Here is a tiny trained network, its code and every weight. The questions are about switching its units off for an input and a class, where a switched-off unit gives its printed mean instead of its output.

import numpy as np


def w(rows, s, z=0):
    codes = np.array(rows[::2]) - 128.0
    scale = np.full(codes.shape[1], s)
    scale[-1] = z or s
    return codes * scale


def f(y):
    return y / 2 * (1 + np.tanh(0.7978845608 * (y + 0.044715 * y**3)))


def log_softmax(a):
    a = a - a.max(-1, keepdims=True)
    return a - np.log(np.exp(a).sum(-1, keepdims=True))


def net(x, mask):
    res = np.array(x, float).reshape(1, 2) / 4 @ E
    y = f(res @ A[0][:, :-1].T + A[0][:, -1])
    res = res + np.where(mask, y, B[0][:, -1]) @ B[0][:, :-1]
    return log_softmax(res[-1] @ U[:, :-1].T + U[:, -1])


A, B = {}, {}
E = w([
[170,9,80,148,107,189,189,136,92,153],'x0',
[153,196,147,70,12,133,129,185,58,170],'x1',
],0.014)
A[0] = w([
[125,138,148,113,171,108,108,126,132,138,190],'neuron 1',
[91,148,127,145,121,169,121,142,128,151,110],'neuron 2',
[151,178,145,101,110,129,131,141,118,138,132],'neuron 3',
[116,201,127,112,78,97,121,156,116,124,120],'neuron 4',
[126,215,154,122,155,99,84,126,146,109,169],'neuron 5',
[126,100,138,113,113,122,141,124,120,135,253],'neuron 6',
[121,182,115,132,156,128,120,113,163,120,110],'neuron 7',
[149,56,132,127,116,126,166,132,113,122,53],'neuron 8',
[123,132,127,148,161,106,117,120,177,96,63],'neuron 9',
[125,6,121,157,188,122,145,124,151,115,208],'neuron 10',
[136,135,118,132,126,114,128,124,133,122,91],'neuron 11',
[127,140,131,108,130,126,115,154,116,138,63],'neuron 12',
[137,131,126,121,78,125,121,157,104,114,179],'neuron 13',
],0.02,0.006)
B[0] = w([
[80,173,99,125,85,143,105,151,146,134,173],'neuron 1',
[130,97,134,123,152,124,136,124,121,161,133],'neuron 2',
[159,108,147,98,132,107,195,105,126,141,184],'neuron 3',
[222,75,149,84,153,159,127,106,150,112,215],'neuron 4',
[99,165,96,141,172,184,7,158,162,144,241],'neuron 5',
[127,157,82,105,72,101,170,161,194,153,159],'neuron 6',
[107,148,163,151,204,103,114,178,58,135,181],'neuron 7',
[168,178,186,116,222,133,52,135,107,103,180],'neuron 8',
[128,146,152,240,139,162,168,95,65,88,183],'neuron 9',
[150,64,131,81,105,205,54,1,201,150,252],'neuron 10',
[145,139,136,146,111,118,122,135,95,100,127],'neuron 11',
[120,146,144,139,152,68,111,64,97,118,144],'neuron 12',
[158,133,99,127,143,102,212,142,121,97,178],'neuron 13',
],0.019,0.027)
U = w([
[69,133,66,132,73,100,105,148,179,150,63],'0',
[158,101,130,125,142,145,119,25,181,113,216],'1',
[38,197,96,246,135,113,83,175,102,120,61],'2',
[135,160,110,106,166,120,59,195,159,137,168],'3',
[142,129,95,118,101,43,209,162,114,117,144],'4',
[94,103,142,147,127,69,100,160,74,135,3],'5',
],0.012,0.0027)

Each question gives the input, the list of numbers given to net, and the class t.
The units are the neurons (one row each of A and B). Each row of codes is followed by its name. A weight is (code - 128) times the scale printed after its matrix; where a second scale follows, it is the last column's (A, B and U).
mask holds one flag per neuron, in row order. A switched-off neuron (its flag False) gives its mean, the last column of its row in B, instead of its output. The means were averaged over made-up inputs and are rounded, as every weight is.
A unit's drop is (log p(t) with every unit on - log p(t) with that unit switched off) / (log p(t) with every unit on - log p(t) with every unit switched off).
The circuit of an input: a set's keep is (log p(t) with only the set's units on - log p(t) with every unit switched off) / (log p(t) with every unit on - log p(t) with every unit switched off). Starting from the 12 units with the biggest drops (on a tie, the unit counted first), units are removed one at a time, each time the one whose removal leaves the highest keep (on an exact tie, the one counted first), for as long as the keep stays at least 0.8.
units of the circuit, in order: the units of the circuit, biggest drop first
k most important neurons: the k neurons with the biggest drops, biggest first
drop when u is switched off: that unit's drop, to one decimal
input [-8,0], class 3: most important neuron : neuron 4
input [-4,4], class 3: 3 most important neurons : neuron 10; neuron 5; neuron 9
input [-6,6], class 3: 2 most important neurons : neuron 10; neuron 5
input [-1,-1], class 2: units of the circuit, in order : neuron 10; neuron 4
input [-3,3], class 3: 3 most important neurons : neuron 10; neuron 5; neuron 9
input [-7,4], class 3: 2 most important neurons : neuron 5; neuron 10
input [-1,1], class 3: 2 most important neurons : neuron 10; neuron 9
input [-4,-1], class 2: drop when neuron 10 is switched off : 0.2
input [2,6], class 4: drop when neuron 7 is switched off : 0.0
input [-2,1], class 3: drop when neuron 10 is switched off : 1.3
input [3,5], class 4: drop when neuron 5 is switched off : 0.1
